Here is a tiny trained network, its code and every weight. The questions are about switching its units off for an input and a target symbol, where a switched-off unit gives its printed mean instead of its output.

import numpy as np


def w(rows, s, z=0):
    codes = np.array(rows[::2]) - 128.0
    scale = np.full(codes.shape[1], s)
    scale[-1] = z or s
    return codes * scale


def f(y):
    return y / 2 * (1 + np.tanh(0.7978845608 * (y + 0.044715 * y**3)))


def softmax(a):
    e = np.exp(a - a.max(-1, keepdims=True))
    return e / e.sum(-1, keepdims=True)


def log_softmax(a):
    a = a - a.max(-1, keepdims=True)
    return a - np.log(np.exp(a).sum(-1, keepdims=True))


def net(x, mask):
    ids = ['αγδεθστω'.index(c) for c in x.split()]
    T = len(ids)
    res = E[ids] + P[:T]
    r = res
    for j in range(3):
        rows = slice(4 * j, 4 * j + 4)
        q, k, v = (r @ M[0][rows].T for M in (Q, K, V))
        z = softmax(np.where(np.tri(T) > 0, q @ k.T / 4**0.5, -1e9)) @ v
        o = O[0][rows]
        res = res + np.where(mask[j], z, o[:, -1]) @ o[:, :-1]
    y = f(res @ A[0][:, :-1].T + A[0][:, -1])
    res = res + np.where(mask[3:11], y, B[0][:, -1]) @ B[0][:, :-1]
    return log_softmax(res[-1] @ U[:, :-1].T + U[:, -1])


Q, K, V, O, A, B = {}, {}, {}, {}, {}, {}
E = w([
[57,79,69,79],'α',
[238,62,165,59],'γ',
[89,158,64,90],'δ',
[67,13,126,244],'ε',
[86,146,27,149],'θ',
[34,167,158,42],'σ',
[21,153,175,151],'τ',
[86,254,153,191],'ω',
],0.0078)
P = w([
[173,115,108,103],'0',
[137,133,97,103],'1',
[114,147,88,102],'2',
[96,168,57,95],'3',
[65,180,39,90],'4',
[53,188,22,83],'5',
[35,203,1,70],'6',
],0.0045)
Q[0] = w([
[142,117,185,169],'h0',
[142,220,86,102],'h0',
[128,49,87,179],'h0',
[169,114,142,236],'h0',
[65,160,53,157],'h1',
[254,83,205,114],'h1',
[91,173,172,123],'h1',
[128,144,119,142],'h1',
[108,114,63,92],'h2',
[111,113,105,201],'h2',
[155,160,207,184],'h2',
[144,188,131,111],'h2',
],0.029)
K[0] = w([
[152,125,155,174],'h0',
[164,194,135,60],'h0',
[108,3,96,110],'h0',
[198,60,158,124],'h0',
[61,187,132,121],'h1',
[206,92,147,121],'h1',
[79,117,134,182],'h1',
[98,153,142,135],'h1',
[82,134,103,161],'h2',
[190,134,94,164],'h2',
[194,102,150,85],'h2',
[124,70,127,95],'h2',
],0.028)
V[0] = w([
[201,181,194,96],'h0',
[169,157,76,139],'h0',
[77,124,153,149],'h0',
[86,192,168,183],'h0',
[140,151,114,19],'h1',
[190,143,71,189],'h1',
[124,79,10,114],'h1',
[209,169,74,126],'h1',
[78,150,162,82],'h2',
[96,110,176,124],'h2',
[136,57,184,196],'h2',
[92,78,143,70],'h2',
],0.013)
O[0] = w([
[175,165,162,28,3],'h0',
[167,164,60,114,141],'h0',
[119,141,177,176,166],'h0',
[171,212,171,183,178],'h0',
[210,88,194,110,210],'h1',
[151,137,38,173,62],'h1',
[145,2,91,121,179],'h1',
[205,117,76,168,97],'h1',
[98,162,154,72,179],'h2',
[99,103,174,118,113],'h2',
[111,36,185,197,10],'h2',
[111,82,148,58,160],'h2',
],0.012,0.0042)
A[0] = w([
[149,160,169,81,79],'n0',
[141,172,112,97,141],'n1',
[139,129,200,146,113],'n2',
[214,89,167,130,2],'n3',
[156,130,101,95,98],'n4',
[127,106,143,68,205],'n5',
[141,174,172,141,18],'n6',
[10,132,80,118,119],'n7',
],0.013,0.0033)
B[0] = w([
[122,169,102,219,200],'n0',
[51,123,106,131,190],'n1',
[120,194,121,114,170],'n2',
[182,155,213,123,158],'n3',
[109,133,101,82,165],'n4',
[57,82,158,109,200],'n5',
[253,66,76,112,182],'n6',
[236,126,173,95,255],'n7',
],0.014,0.0097)
U = w([
[199,237,125,134,153],'α',
[96,94,93,59,183],'γ',
[190,153,224,60,122],'δ',
[13,142,181,154,235],'ε',
[164,47,156,58,4],'θ',
[164,95,45,40,72],'σ',
[204,98,31,153,105],'τ',
[160,21,168,254,119],'ω',
],0.0038,0.0028)

Each question gives the input, a string of symbols that net reads in full, and the target symbol t.
The units are the heads (4 rows each of Q, K, V and O) and the neurons (one row each of A and B). Each row of codes is followed by its name. A weight is (code - 128) times the scale printed after its matrix; where a second scale follows, it is the last column's (O, A, B and U).
mask holds one flag per unit, heads first, then neurons. A switched-off unit (its flag False) gives its mean, the last column of its rows in O or B, instead of its output. The means were averaged over made-up inputs and are rounded, as every weight is.
A unit's drop is (log p(t) with every unit on - log p(t) with that unit switched off) / (log p(t) with every unit on - log p(t) with every unit switched off).
The circuit of an input: a set's keep is (log p(t) with only the set's units on - log p(t) with every unit switched off) / (log p(t) with every unit on - log p(t) with every unit switched off). Starting from all 11 units, units are removed one at a time, each time the one whose removal leaves the highest keep (on an exact tie, the one counted first), for as long as the keep stays at least 0.8.
circuit, biggest first: the units of the circuit, biggest drop first
unit that matters most: the unit with the biggest drop
top k neurons: the k neurons with the biggest drops, biggest first
which heads matter: for each layer, one digit per head in row order, 1 if its drop is at least 0.15 and else 0, layers parted by /
drop when u is switched off: that unit's drop, to one decimal
input θ τ δ θ δ ω, target τ: which heads matter	100
input δ ε δ, target ω: circuit, biggest first	[h2]
input θ τ σ τ ε τ ε, target δ: which heads matter	010
input ε δ ε γ δ, target ω: circuit, biggest first	[h2 h1]
input δ ω γ, target α: which heads matter	111
input ω δ σ δ, target ε: which heads matter	010
input θ τ σ γ σ θ, target ε: which heads matter	010
input ε θ θ τ τ θ, target δ: which heads matter	010
input α α τ σ α δ, target ε: top 2 neurons	[n6 n5]
input ω θ α τ α, target δ: circuit, biggest first	[n7 h1 h2]
input σ δ ε ε τ, target δ: circuit, biggest first	[h1 n7]
input α α δ δ δ σ, target ε: top 2 neurons	[n5 n0]
input τ α α, target θ: top 2 neurons	[n7 n0]
input ε ε ε, target ω: which heads matter	101
input γ ω τ θ σ, target ε: unit that matters most	n5
input θ θ α δ ω τ, target α: which heads matter	110
input δ γ δ σ σ α α, target ε: top 3 neurons	[n5 n6 n0]
input δ δ δ α τ τ ε, target δ: which heads matter	010
input τ σ σ ε, target ε: which heads matter	011
input δ θ γ γ ω γ, target α: top 3 neurons	[n3 n5 n0]
input ω σ σ σ ω δ τ, target α: top neuron	[n0]
input ω ω ω, target τ: drop when n2 is switched off	0.0
input δ δ ε γ ε ε α, target ω: drop when h1 is switched off	0.2
input γ γ α δ τ δ, target δ: drop when h0 is switched off	0.1
input γ τ δ δ τ α, target δ: drop when h2 is switched off	0.1
